Each row was made from one path, in order. Every step used is in the known rows, and no mark comes twice. Write each row's path.
Each row is shifted at random along 4 fixed directions that mean nothing.
Known rows:
mano/fifip/gidu/pelodid/dapa: 2.153 0.779 -0.087 2.465 1.957 -0.092 2.696 0.558 1.009 -0.340 -1.656
 3.546 1.358 1.039 3.256 -1.779 -2.061 -2.070 -0.909 -1.662 0.897 -3.910
 0.908 -2.936 4.318 4.831 -0.397 -4.533 -0.014 0.116 2.079 -1.766 1.282
 -1.979 -3.743 -0.402 0.490 0.117 -1.792 0.078 1.733 0.646
notu/ladu/zelo/femor/fifip/gorili/gidu/mano: 0.485 0.633 -1.063 -1.153 -0.636 0.357 0.063 0.686 0.400 0.354 -0.168
 -0.252 0.385 -1.544 -0.087 -1.186 0.036 1.389 -0.658 -0.499 -0.636
 -1.418 -0.957 1.017 0.342 0.502 0.974 -1.494 0.639 -0.345 -0.067 -0.060
 0.895 0.084 0.304 -0.259 -1.226 0.505 0.193 0.727 -0.061 0.694
gidu/pelodid/dapa/notu/ladu/femor: -2.005 -2.369 -0.547 1.640 -0.381 -0.582 1.068 1.021 -2.055 -0.211 0.655
 1.886 0.756 -1.995 -1.905 -1.606 0.772 0.355 -2.677 -0.332 1.071 2.616
 -0.965 1.548 1.767 1.958 1.087 -1.869 -0.866 1.712 0.001 -0.404 -0.310
 -1.275 -2.418 1.198 -3.889 1.855 0.823 -0.959 -1.154 0.496
notu/ladu/femor/fifip/mano: -1.298 2.600 -0.632 -1.534 -1.487 0.880 -0.425 -0.504 -0.574 0.169
 -0.894 -2.317 2.953 0.665 -0.230 2.245 1.735 0.200 0.001 -1.454 -1.327
 -2.359 -2.165 2.089 -2.928 -3.302 1.341 1.653 -1.310 -0.926 -1.158
 0.753 -1.729 3.052 0.020 -0.963 -2.582 -0.117 -0.071 2.573 -0.947 1.790
fifip/femor/mano/ladu/dapa/pelodid/gidu: 0.015 0.939 2.252 -0.204 -0.139 -0.318 -1.434 -0.437 -1.193 -0.337
 -0.161 -0.196 0.367 1.419 0.234 1.341 0.178 -1.943 1.518 0.360 0.002
 -0.820 0.511 -0.150 -0.715 -1.385 -0.924 1.502 -0.910 -0.429 -1.267
 0.701 -0.861 1.532 1.614 -0.183 1.240 0.254 0.980 0.890 0.305 -0.582
mano/ladu/zelo/femor/fifip/gorili/notu/gidu/pelodid: 1.023 -0.593 -2.352 -1.633 0.814 -1.343 0.496 0.290 0.122 0.811 0.346
 -0.504 -1.010 0.317 -0.923 -0.764 -0.612 0.345 -1.739 0.711 0.104 0.248
 0.447 -0.188 -0.524 -0.184 -0.178 -0.295 0.424 -0.596 1.047 -1.065
 1.721 0.012 1.806 0.519 -0.476 0.344 -0.188 -2.044 -0.511 0.106
mano/fifip/gidu/pelodid/ladu/zelo/femor/dapa: 1.221 1.828 -0.773 -1.014 0.702 1.095 0.563 -0.760 2.607 -0.262 -2.378
 0.969 1.413 3.480 3.139 -0.820 -0.863 0.293 1.089 -1.914 -0.156 -2.956
 0.051 -1.266 0.282 0.011 -1.138 -1.382 -2.415 -2.264 2.202 -1.025
 -0.488 -1.088 -0.564 -1.064 -0.686 -1.550 -1.566 -1.074 1.103 1.217
mano/ladu/femor/dapa: 0.657 -0.819 0.969 -0.477 -0.690 -2.136 -1.666 0.499 -0.909 0.089 0.761
 -1.064 -0.416 -1.032 -2.703 -0.481 0.036 -3.222 -2.663 0.524 1.020
 -0.722 -1.052 2.628 -0.107 0.268 0.174 0.018 -0.436 1.911 -2.117 0.329
 0.683 4.435 1.997 0.306 0.551 1.290 0.606 1.032 -0.446 -0.048
gidu/mano/fifip/gorili/notu/ladu/dapa: 0.477 2.064 -1.327 0.161 -0.132 -0.535 1.096 0.236 1.602 0.237 -0.633
 0.530 1.995 -0.391 0.459 0.221 0.797 2.229 0.829 -0.441 -0.785 -1.129
 0.164 -1.490 0.336 0.849 1.669 -1.373 -0.114 0.959 1.221 -0.968 -0.311
 -0.030 -2.830 -0.858 -0.621 -0.734 -0.226 2.193 0.035 0.672
ladu/zelo/femor/fifip/gidu: -0.510 2.703 0.177 -2.267 -1.293 1.399 -1.249 0.194 -2.749 0.951 0.516
 1.679 -0.592 -0.108 -0.417 -1.410 1.326 0.853 -1.772 0.290 -0.568
 -0.439 -2.557 2.034 -1.697 -2.173 -0.044 1.840 -0.103 -0.700 -1.117
 -0.373 0.018 0.739 0.948 0.847 -0.036 0.143 -0.325 1.082 -1.240 0.965
gidu/pelodid/dapa/ladu/femor/mano/fifip: -0.268 -2.656 1.402 0.531 -0.468 -0.615 -1.473 0.331 -1.089 -0.035 1.281
 1.029 0.012 -0.346 -1.586 -0.676 0.627 -1.086 -1.608 0.230 1.358 2.370
 -0.570 2.015 0.705 0.348 -1.086 0.932 -1.259 1.324 -0.512 1.337 -0.566
 0.397 0.468 0.322 0.294 -0.066 1.657 -0.048 -0.073 -0.921
gorili/notu/gidu/pelodid/mano/fifip/femor/ladu/dapa: -0.757 -0.258 0.487 1.393 0.282 -0.184 0.332 0.683 -0.898 0.425 0.815
 1.017 0.412 0.531 -0.711 0.059 0.341 -0.263 0.148 0.579 0.949 1.888
 1.065 0.793 0.101 0.184 0.413 -0.111 0.209 0.707 0.278 0.173 -0.118
 -0.017 -0.679 0.959 -3.463 -0.590 0.628 -1.728 -0.453 -0.489
gorili/notu/gidu/mano: -0.651 1.529 -0.356 0.974 0.416 -2.121 1.225 -0.079 1.450 0.926 -0.736
 -0.874 1.367 0.288 -0.234 2.591 0.142 -2.806 1.610 0.101 -0.319 -0.996
 3.913 -2.583 -0.449 -0.515 1.305 -0.798 0.550 0.488 -0.094 1.112 0.776
 0.925 -2.682 -1.211 -2.393 0.661 -0.155 0.098 0.063 0.528
gidu/mano/ladu/dapa: 0.304 -0.725 -1.144 1.402 0.476 -3.444 0.301 -0.180 -1.022 0.349 0.452
 -0.879 -0.572 -2.751 -1.275 -1.492 0.148 -0.478 -1.665 0.576 0.459
 1.007 -0.053 -0.147 2.004 2.142 0.710 -1.616 0.816 2.994 -0.432 -0.755
 2.278 -1.266 -1.545 0.340 1.594 -0.990 0.393 3.325 -0.343 -0.331
gorili/gidu/pelodid/dapa/notu: -1.370 -1.215 -0.017 2.094 0.615 -1.862 2.346 -0.902 -0.029 -0.627 0.053
 -0.287 -0.499 1.047 -0.635 0.079 0.850 -0.357 0.451 0.986 -0.791 2.474
 1.658 -1.816 -0.020 0.871 0.470 -0.474 0.290 -1.400 1.613 -0.731 0.456
 -3.070 -1.846 -0.247 -1.672 -0.225 -1.373 -2.287 -0.667 -0.489
pelodid/gidu/mano/fifip/femor/dapa/notu: -0.841 1.141 4.154 0.602 -2.371 -0.103 -1.460 2.235 -1.377 -0.025 1.111
 2.360 1.018 -0.658 -1.145 -2.330 1.460 -2.326 0.000 1.670 1.130 -1.399
 -0.855 3.290 0.131 0.069 0.358 -0.474 -1.577 1.985 -1.405 1.013 -0.907
 -0.253 -1.501 0.114 -0.676 0.632 1.531 1.927 0.791 0.712
gorili/notu/ladu/dapa/pelodid: -1.799 0.511 -2.452 0.292 -0.707 -0.971 1.435 -0.410 0.231 -0.306 -1.018
 -0.305 1.538 -0.235 -1.448 1.219 1.328 1.978 0.047 -1.044 -0.829 1.297
 1.292 -2.993 -0.759 -0.404 2.274 -0.474 -0.221 0.640 0.402 -0.606
 -1.269 2.134 -1.516 0.641 -4.412 1.664 -0.637 -1.133 -1.263 0.327
femor/mano/fifip/gidu/pelodid/ladu/dapa: -0.257 -1.210 1.591 0.115 0.336 1.148 -0.606 -0.165 -0.839 -0.096 1.161
 0.333 -1.060 0.472 1.160 -2.256 0.748 0.580 -0.229 0.781 -0.113 1.571
 0.012 1.304 0.198 0.267 -0.669 1.741 1.109 -0.131 0.077 -0.554 0.290
 -1.286 -0.641 1.003 3.305 -2.796 -0.177 1.976 -0.295 -0.823
femor/dapa/notu/gorili/gidu: -0.369 0.601 0.596 0.956 -2.009 -0.725 0.774 1.423 3.428 -0.733 -0.836
 -1.678 1.941 -0.577 -0.457 0.951 0.633 -1.100 0.697 0.049 -1.156 -1.479
 0.624 -1.004 -1.080 -0.351 2.132 -0.883 -0.485 0.506 -0.892 1.463
 -1.346 3.396 -2.222 -1.164 -3.014 3.284 -0.492 1.659 -0.343 0.840
zelo/femor/fifip/gidu/pelodid/mano/ladu/dapa/notu/gorili: -0.307 0.378 -3.363 0.149 1.340 0.730 1.554 -0.972 3.437 -0.253 -2.334
 -2.845 1.103 3.187 3.442 1.316 -0.981 0.940 1.643 -1.556 -1.166 -0.965
 -0.437 -2.060 -1.986 -1.816 -1.020 -0.212 -0.199 -2.864 1.750 -1.023
 -1.228 -1.030 -0.430 -1.163 -0.294 -0.716 -1.944 -1.161 -0.078 0.684
mano/ladu/zelo/femor: 1.063 1.081 -0.957 -2.346 -0.395 -2.691 -0.861 0.160 -1.285 0.240 -0.181
 -0.290 -0.779 -0.817 -2.605 0.092 0.237 -1.637 -2.261 0.323 0.362
 -1.808 -1.074 0.431 -0.089 0.014 0.226 -0.583 -1.360 0.957 -0.948
 -0.528 1.380 2.000 2.060 0.289 0.601 1.267 0.410 -0.055 -0.212 1.236
gorili/gidu/mano/fifip/femor: -0.210 2.430 3.102 0.429 -1.328 -2.303 0.054 1.171 -2.289 0.369 1.528
 2.452 0.519 -0.275 -1.482 -1.433 2.141 -1.580 -0.348 1.675 -0.289
 -1.323 -1.039 2.462 -0.317 0.822 1.332 -0.522 -0.106 0.976 -0.220
 -0.060 0.671 -0.900 -1.286 -0.234 -0.845 -0.729 -0.307 1.347 -0.006
 0.192
dapa/pelodid/gidu/mano/fifip: 0.791 -1.648 0.505 1.267 1.390 0.185 0.500 -1.381 0.206 0.506 0.018
 0.463 -1.738 -0.631 1.973 1.333 -2.083 -0.913 1.633 -0.470 1.149 -0.363
 1.960 -2.739 1.908 1.778 -1.277 0.050 1.082 0.384 0.215 0.594 0.291
 -2.468 -1.387 0.081 4.168 -1.001 0.080 -0.205 1.757 -1.174
mano/fifip/gorili/gidu/pelodid/ladu: 0.878 -0.014 1.775 -0.619 -0.206 -0.083 -0.375 1.275 -0.248 -0.108 1.807
 1.736 -0.922 0.667 -0.728 -0.218 0.446 -0.154 -0.627 2.017 0.390 -1.150
 -0.148 0.395 0.171 0.764 -0.083 0.633 0.603 -0.360 1.039 -0.383 -0.316
 0.278 1.337 -0.113 2.556 -0.382 -0.506 0.060 1.059 -0.473
notu/ladu/femor/fifip: 0.043 -0.488 -1.965 -0.402 0.439 0.259 0.841 -2.008 1.431 -0.156 -1.820
 -4.178 0.998 0.943 1.576 3.073 -1.116 -1.600 0.476 -2.482 -1.136 -2.576
 -0.243 -1.226 -1.276 -1.527 -0.281 0.258 -0.002 -1.703 -0.747 0.213
 -0.422 2.829 0.625 -1.538 0.634 -0.200 -1.135 0.816 0.080 0.660
zelo/femor/fifip/gidu/pelodid/ladu: -1.225 1.414 -0.690 -0.678 0.060 0.496 -0.024 0.980 0.372 -0.058 -0.814
 1.469 1.733 2.678 2.201 -0.460 -0.130 -1.165 -0.697 -1.191 0.179 -2.173
 0.495 0.883 -0.766 -1.438 -1.189 0.233 0.197 -1.000 0.804 -0.056 -0.645
 0.723 0.321 -0.626 -0.275 -0.099 -1.437 -0.015 0.553 0.860
notu/pelodid/dapa/ladu/femor/fifip/gorili/gidu: -2.688 0.688 0.804 0.489 -1.288 1.478 -0.084 0.562 -1.861 -0.169 0.430
 0.342 2.019 0.835 -1.395 0.847 2.964 2.444 -0.425 1.198 -0.925 2.566
 -1.799 2.446 -3.659 -3.308 1.377 1.737 -0.689 -1.681 0.242 0.474 -3.970
 0.446 0.209 0.523 -5.066 0.158 -0.203 0.351 -1.547 0.644
notu/ladu/zelo/femor/mano/fifip/gidu/pelodid/dapa: 0.148 0.275 -0.747 -1.732 0.055 1.272 -0.403 -1.377 1.329 -0.371 -1.620
 -1.358 0.724 1.162 1.026 1.006 0.322 0.870 0.974 -1.666 -0.981 -0.629
 -0.064 0.301 -0.839 -1.267 -0.453 -0.134 -2.182 -2.397 0.584 -0.304
 -0.378 -1.041 0.689 -0.646 -1.467 -1.066 0.422 -0.800 0.046 0.909
femor/ladu/dapa/notu/pelodid/gidu/mano/fifip/gorili: 0.721 -1.032 0.254 1.788 0.185 1.365 -1.123 0.147 1.953 -0.419 -0.164
 0.506 -0.097 -0.746 -0.207 -0.597 -0.724 2.093 1.361 0.655 0.256 1.050
 -0.144 -1.080 0.749 0.030 -0.274 0.489 0.359 0.766 -0.657 0.810 -1.318
 -0.680 0.759 -0.382 1.280 0.424 0.992 0.832 0.882 -0.342
ladu/zelo/femor/dapa/notu: 1.154 -0.099 -0.726 -0.949 -0.001 0.801 0.232 0.231 -0.171 -0.012 -0.563
 1.115 -1.461 -1.963 0.279 -1.149 -1.753 -0.449 -1.190 -1.248 0.489
 -0.464 -0.399 -0.526 1.951 2.205 -0.182 -1.603 0.413 1.333 -1.355
 -0.336 1.554 1.694 -0.726 0.723 1.081 2.103 0.072 -0.578 -0.362 0.181
notu/ladu/dapa/pelodid/mano/fifip/femor: -0.638 0.947 0.840 0.017 -2.614 0.575 -2.054 2.382 -2.063 -0.084 0.223
 2.222 2.880 -2.342 -1.991 -0.611 2.021 0.753 -1.591 -0.612 1.271 -1.751
 -3.730 2.541 0.533 0.596 1.814 -1.604 -2.944 2.654 -1.916 0.885 -2.935
 3.001 -0.256 1.208 -5.033 2.744 2.116 2.429 0.100 1.183
fifip/femor/dapa/pelodid/ladu/zelo: -0.931 2.506 0.686 -0.987 -1.202 1.458 -0.239 -0.242 -1.405 -0.589
 -0.904 0.859 1.467 1.216 1.193 0.685 0.091 0.970 1.111 -1.390 0.166
 -0.800 -0.331 0.031 -0.242 -1.516 0.042 0.953 -1.690 0.005 -0.189 0.547
 -1.431 1.672 0.520 0.330 -2.829 0.244 -0.098 0.694 -0.387 0.504
femor/ladu/dapa/pelodid/gidu/mano/fifip: -1.991 -0.465 -0.299 0.771 -0.975 0.690 -0.390 -1.071 -1.412 0.014 0.407
 0.533 -0.291 -0.894 -0.371 -1.802 2.061 5.372 0.201 0.325 -0.248 3.452
 -1.414 1.782 -1.075 -1.575 0.904 2.625 0.591 0.858 0.062 -0.610 -1.613
 -2.638 -0.219 1.190 -0.786 -2.697 0.124 1.996 -1.185 0.191
gorili/notu/ladu/zelo/femor/mano/fifip/gidu: 1.711 0.208 0.520 -1.293 0.197 0.337 -0.911 0.176 1.414 -0.118 -0.069
 0.399 -0.936 0.514 -0.809 0.271 -1.300 -2.423 0.454 -0.529 0.147 -1.503
 1.977 -1.965 0.792 0.820 -0.455 -0.392 0.313 0.053 -0.792 0.619 1.413
 2.925 1.698 0.031 1.153 1.430 0.395 -2.964 0.787 -0.732
mano/fifip/gidu/pelodid: -0.010 0.190 2.649 0.848 -0.786 0.023 0.266 2.633 -4.612 0.651 2.973
 5.655 -1.040 -2.711 -1.390 -5.002 1.212 -0.671 -4.517 1.756 1.426
 -0.069 -1.984 3.565 2.556 3.537 1.049 -1.106 1.701 2.978 -0.063 -1.502
 1.611 -1.923 -1.926 2.527 0.999 0.129 -0.284 1.654 -0.095 0.053
gidu/mano/ladu/zelo/femor/dapa/notu/pelodid: 1.822 1.193 -2.787 0.086 0.753 -2.332 1.041 0.100 3.286 0.139 -2.538
 -0.468 2.552 -0.467 0.398 -0.308 -1.455 -0.575 0.544 -2.026 0.114
 -2.081 0.665 -1.769 1.502 1.957 0.593 -3.807 -2.319 1.437 0.525 0.439
 1.126 -0.019 -2.907 -1.107 -2.260 1.051 0.506 0.070 0.556 1.641
zelo/ladu/femor/mano/fifip/gidu/pelodid: -1.843 -0.705 0.452 -0.611 1.006 1.133 -0.299 -2.089 -2.491 0.487 0.537
 -1.410 -1.290 0.427 0.938 0.346 1.111 2.676 0.089 0.081 -1.091 1.994
 -0.258 2.480 -1.889 -2.065 -0.665 3.321 2.154 -2.354 0.557 -1.743 0.532
 -1.237 1.019 0.979 3.576 -2.347 -1.233 -1.499 -1.085 -0.235
zelo/femor/ladu/dapa: -0.974 0.668 -1.160 -0.139 0.387 -0.198 0.183 -0.328 -0.124 -0.575
 -1.148 0.727 0.169 -0.234 0.752 0.893 -0.213 1.012 -0.537 -1.605 -0.219
 -0.025 0.411 0.748 0.103 -0.134 0.042 0.055 1.523 0.706 -0.685 -0.910
 -0.201 1.687 0.442 -0.216 0.652 0.056 -0.730 0.817 -0.434 0.509
mano/ladu/zelo/femor/fifip: 1.000 1.190 -3.267 -1.253 0.346 -2.326 2.449 0.681 -0.982 0.073 -1.413
 0.518 0.779 -0.457 0.146 -2.616 -0.401 0.369 -3.250 -1.310 -0.009
 -2.853 -1.552 -0.145 1.188 2.210 1.094 -3.079 -0.058 0.904 0.865 -2.428
 1.989 0.610 -1.421 0.856 -1.045 0.463 -1.497 0.366 -0.771 2.257

Write each row's path:
1.032 0.548 0.791 1.938 0.963 -1.628 1.393 -1.167 0.447 -0.330 -0.390
 0.241 -0.542 0.789 1.390 -1.161 -0.438 0.130 1.554 -0.040 -0.739 -0.469
 0.243 -0.919 1.169 1.833 -0.026 -1.266 1.108 -0.401 0.888 -0.996 1.490
 -2.554 -0.708 -0.957 1.045 -2.456 -1.437 0.293 0.446 -0.885
gorili/gidu/mano/fifip/femor/ladu/dapa
1.672 -1.643 0.031 1.067 0.006 0.816 -1.125 0.965 3.422 -0.928 -0.806
 -0.418 0.092 0.192 0.293 0.403 -1.976 -2.152 1.399 -0.170 0.657 -1.911
 0.783 -2.907 1.727 0.992 -1.375 -1.737 -0.993 -0.170 -0.841 1.584
 -0.115 0.905 1.915 -1.705 -0.029 3.369 0.961 -1.528 1.706 -0.739
pelodid/dapa/notu/ladu/zelo/femor/fifip/gorili/gidu/mano
1.782 -0.404 1.394 1.039 0.206 -0.300 -1.211 1.360 0.969 0.016 1.352
 1.794 0.008 -1.169 -1.013 0.893 -1.028 -1.497 0.377 0.979 1.418 -0.099
 1.492 -1.325 1.918 1.653 -0.617 -0.396 0.376 2.598 -0.136 1.694 0.140
 0.774 0.281 -0.467 2.362 0.671 1.526 0.553 1.791 -1.474
gidu/mano/fifip/gorili/notu/pelodid/dapa/ladu
3.056 0.338 1.745 0.193 0.816 -0.653 -2.173 2.385 0.721 0.769 1.699
 2.633 -1.008 -0.981 -2.231 -0.705 -1.578 -2.327 -1.014 2.187 1.964
 -1.385 0.251 0.092 2.886 3.137 -0.664 -1.895 0.768 0.509 -0.297 1.462
 1.337 1.951 1.937 -0.158 1.906 2.564 1.820 -1.463 1.615 -1.041
fifip/gorili/gidu/pelodid/mano/ladu/zelo/femor
0.185 -0.052 -1.087 -1.320 0.508 0.073 -1.342 -0.132 -0.519 0.290 0.406
 0.243 -0.042 1.073 0.376 0.769 -1.065 -0.049 -0.631 -0.775 1.033 0.615
 0.131 0.221 0.816 -0.835 -1.990 1.271 -1.232 -0.341 0.577 1.383 0.584
 -0.240 1.187 -0.033 1.288 -1.326 0.852 -0.083 0.561 -0.517
gidu/pelodid/ladu/zelo/femor/fifip/mano
-0.090 -0.166 1.276 -1.542 -1.280 1.429 -1.649 0.777 -1.367 0.550 0.840
 1.912 -1.031 -1.840 -1.129 -1.514 0.500 0.945 -0.968 0.327 0.536 1.670
 -1.996 3.554 -0.689 -0.114 -0.064 -0.085 -1.579 0.734 -1.381 0.265
 -0.591 -0.304 -0.575 1.372 -0.746 0.341 1.609 -0.436 -0.531 0.242
ladu/zelo/femor/dapa/notu/pelodid/gidu/mano/fifip
-1.461 0.589 2.276 -0.263 -1.828 -1.706 -0.755 1.454 -2.229 -0.121 1.779
 0.367 0.547 -0.324 -2.626 -0.974 2.739 0.227 -0.612 2.109 -0.989 1.746
 -1.867 2.985 -2.083 -1.588 1.512 1.267 -0.845 0.309 -0.926 0.277 -0.812
 0.414 0.585 0.636 -2.548 1.099 1.010 0.917 -1.682 -0.132
fifip/femor/mano/ladu/dapa/notu/gorili/gidu/pelodid
0.395 0.411 1.590 0.589 -1.124 -0.307 0.096 1.761 -1.580 -0.079 0.454
 1.068 0.228 -2.164 -0.528 -3.034 -0.504 -1.876 -0.726 0.456 0.942
 -1.033 -0.679 1.811 1.880 1.672 0.771 -2.066 -0.405 2.826 -1.518 0.309
 1.756 -0.159 -0.390 0.685 -2.576 2.008 0.975 1.127 -0.218 0.377
fifip/femor/dapa/notu/gidu/mano/ladu/zelo
0.199 0.755 -0.995 -0.894 0.833 -0.579 0.913 0.224 0.984 -0.045 0.203
 -0.670 -0.274 1.462 1.656 0.612 -0.505 -0.259 0.073 0.193 -0.846 -1.296
 1.066 0.439 -1.392 -0.582 -0.686 0.836 2.730 -0.912 1.006 -1.057 0.963
 0.456 1.028 -0.964 3.158 -0.994 -1.695 0.179 0.225 -0.389
zelo/femor/fifip/gorili/gidu/mano/ladu
-1.250 0.642 0.397 -1.186 0.111 0.508 -0.178 -0.833 -1.004 0.193 2.063
 -0.957 -1.255 0.364 -0.692 2.449 1.259 2.181 1.427 1.774 -0.610 2.905
 1.107 0.575 -2.343 -2.394 0.136 3.704 1.175 0.017 1.117 -0.177 -0.598
 -1.607 0.338 0.345 2.879 -3.651 -0.034 0.778 -0.308 -0.858
gidu/mano/fifip/gorili/notu/pelodid/ladu
-0.683 0.307 -0.830 -2.095 -1.026 2.771 0.550 -0.060 -0.446 -0.213 0.052
 -0.779 -0.342 -1.089 0.099 -0.925 1.225 4.734 0.278 -0.425 -0.567 0.919
 -2.034 2.692 -1.251 -0.041 1.676 0.070 0.213 -1.003 0.791 -1.231 -1.019
 -0.753 0.110 1.529 -2.756 -1.192 -0.049 -0.969 -1.104 0.920
notu/ladu/zelo/femor/dapa/pelodid/mano/fifip/gorili/gidu
0.634 -3.821 -0.134 1.182 1.837 -0.021 0.123 -0.613 1.349 0.545 -0.756
 -1.428 -1.180 -1.026 1.853 0.891 -2.174 -2.507 0.593 -0.724 1.038 0.853
 2.836 -0.731 2.020 1.278 -1.610 -1.749 0.465 -0.568 -0.335 1.380 1.472
 -2.204 -0.110 -0.625 -0.047 0.188 1.241 -0.592 0.919 -0.839
notu/gidu/pelodid/dapa/ladu/zelo/femor/mano
1.096 -1.439 2.493 0.899 0.208 0.713 -0.546 0.665 0.072 -0.448 0.975
 1.106 -0.545 0.009 0.759 -2.299 -0.242 -1.935 -0.277 0.605 0.697 -0.098
 1.067 0.306 1.772 1.745 -1.073 0.676 1.173 1.177 -0.258 0.747 1.071
 -0.625 -0.316 0.354 3.558 -0.844 0.437 1.191 0.874 -0.915
femor/mano/fifip/gidu/pelodid/dapa/ladu
-0.154 -2.945 1.518 0.803 -0.712 0.947 -0.542 1.026 -0.338 -1.137 0.509
 -0.030 -0.490 -1.370 -1.032 -0.356 -0.210 -2.245 -0.801 -0.078 0.980
 -0.342 -0.812 0.627 1.172 1.493 -0.022 -0.621 -0.603 1.685 -2.111 0.373
 -0.650 1.748 0.233 0.434 0.269 2.374 1.045 -0.300 0.109 -0.088
pelodid/dapa/notu/ladu/femor/mano/fifip
0.176 -0.709 1.006 0.817 -0.419 -2.640 -0.263 -0.243 2.039 0.620 0.577
 -3.482 -0.625 -1.178 -0.973 2.023 0.238 -1.027 0.318 0.898 -1.039 0.302
 -0.262 1.276 -1.429 -0.802 1.419 -0.508 0.587 -0.965 -0.628 1.181
 -0.020 1.118 -0.120 -1.258 -0.837 -0.329 0.004 1.799 -0.551 -0.746
notu/gorili/gidu/mano/ladu/femor/dapa
-0.284 -2.316 1.313 2.053 0.101 0.404 -0.842 1.653 -1.358 1.038 0.942
 0.992 0.701 -1.807 0.186 -1.136 -0.451 -2.411 -1.703 0.346 1.911 0.258
 -0.163 2.572 1.706 0.882 -0.375 -1.280 0.135 1.266 -1.163 1.958 0.312
 -0.999 -0.496 0.147 -2.862 1.146 1.631 1.602 0.389 -0.503
notu/gidu/pelodid/dapa/ladu/femor/fifip/mano
0.980 -2.541 -0.354 2.278 1.201 0.220 -0.216 -1.081 1.380 -0.110 -0.755
 -0.723 -1.221 -1.004 0.730 1.125 -1.609 -0.899 1.313 -0.015 0.130 1.162
 -0.083 -3.446 1.010 1.292 -1.104 -1.417 -0.933 0.118 -1.000 0.108
 -0.964 -1.203 -1.265 -0.297 2.328 0.948 0.485 0.134 0.997 -1.288
ladu/dapa/notu/pelodid/gidu/mano/fifip
0.228 0.964 0.005 -2.330 -0.897 1.121 -0.185 -0.640 -0.713 0.008 -0.608
 -0.126 -1.286 -0.020 -0.063 -2.904 0.801 1.502 0.366 0.094 -0.472
 -0.623 -1.504 -0.091 -0.593 -0.957 -0.025 1.087 0.156 0.027 -0.178
 -0.177 0.502 -1.228 1.735 0.371 1.401 -0.600 -0.522 -0.358 -0.346 1.130
dapa/ladu/zelo/femor/mano/fifip/gidu
0.433 1.311 -0.567 0.042 -0.642 0.219 0.609 2.631 -1.455 0.741 1.328
 3.347 2.048 -1.670 -2.160 -2.236 0.970 1.918 -2.514 0.313 1.645 0.367
 -1.728 1.919 2.296 3.177 1.909 -2.283 -0.899 2.141 1.259 -0.041 -0.015
 0.421 -3.701 1.962 -3.433 0.319 1.621 -0.284 -0.439 1.360
gidu/pelodid/mano/fifip/gorili/notu/ladu/zelo
-0.623 0.858 0.158 -0.502 0.097 1.824 0.097 1.454 -1.544 -0.061 1.215
 2.854 -0.815 -1.078 -1.897 0.540 0.110 2.171 -0.695 1.375 0.447 2.516
 1.105 -0.831 0.289 0.220 0.935 0.295 1.973 0.565 0.396 -0.185 -0.864
 1.446 0.897 1.424 -1.056 2.093 0.484 -2.102 -0.697 -0.642
fifip/gorili/notu/pelodid/dapa/ladu/zelo/femor
-0.028 -0.809 -1.446 -1.635 -0.522 1.811 0.342 -0.617 -0.537 -0.631
 0.339 -2.357 -1.985 -1.476 -0.414 0.354 -0.783 0.469 0.451 -0.219
 -0.693 0.091 -0.885 -1.218 -0.461 -0.743 -0.187 1.794 0.843 0.619
 -1.278 0.160 1.235 -0.566 1.701 0.459 2.355 1.177 -0.021 -0.856 -0.300
 -0.015
dapa/notu/ladu/zelo/femor/fifip/mano
-1.555 -0.242 0.558 0.654 -0.494 0.582 -1.879 -0.476 1.021 0.179 0.182
 -1.169 -0.662 1.041 -0.765 0.319 0.855 0.257 1.276 1.631 -0.317 1.668
 -0.128 -1.741 -1.143 -3.210 -0.492 1.812 -1.324 -1.774 0.066 1.332
 -1.708 -2.011 2.029 -0.680 -0.902 0.566 0.139 0.163 0.136 -0.337
fifip/gidu/pelodid/ladu/dapa/notu/gorili
-0.360 2.278 1.261 0.052 -0.194 -0.122 -0.204 -0.021 -0.960 0.231 0.193
 2.043 0.995 1.519 -1.512 1.289 0.443 0.168 1.133 0.351 0.036 1.152
 1.119 -0.060 -1.093 -1.324 0.335 0.599 -1.360 -0.493 0.390 0.795 -1.045
 0.265 -0.507 0.541 -2.723 -0.778 0.826 -2.505 -0.012 0.107
gorili/notu/pelodid/gidu/mano/fifip/femor/ladu/zelo
-0.921 -1.171 -1.002 1.585 0.591 0.497 0.554 0.686 -0.087 -0.027 -0.524
 0.697 1.209 0.602 0.771 -1.043 -0.174 2.103 -0.813 -0.249 -0.019 -0.471
 -0.673 -0.119 0.326 0.220 -0.240 -0.671 1.146 -1.683 1.035 -1.067
 -0.508 0.740 0.376 0.016 -0.757 2.439 -1.354 -2.859 -0.140 0.208
zelo/ladu/femor/fifip/gorili/gidu/pelodid/dapa/notu
0.745 0.427 -0.780 -0.408 -0.115 -0.343 -1.291 1.581 1.361 0.509 0.231
 1.961 0.999 0.595 0.685 -0.571 -0.157 0.561 -0.595 -0.013 0.222 -1.330
 -0.556 0.578 -0.698 -0.137 -0.569 -0.083 0.733 0.247 -0.039 0.159
 -0.878 2.088 1.374 -0.659 0.456 1.646 -0.164 0.417 0.525 -0.720
zelo/femor/fifip/gorili/gidu/mano/ladu/dapa/pelodid
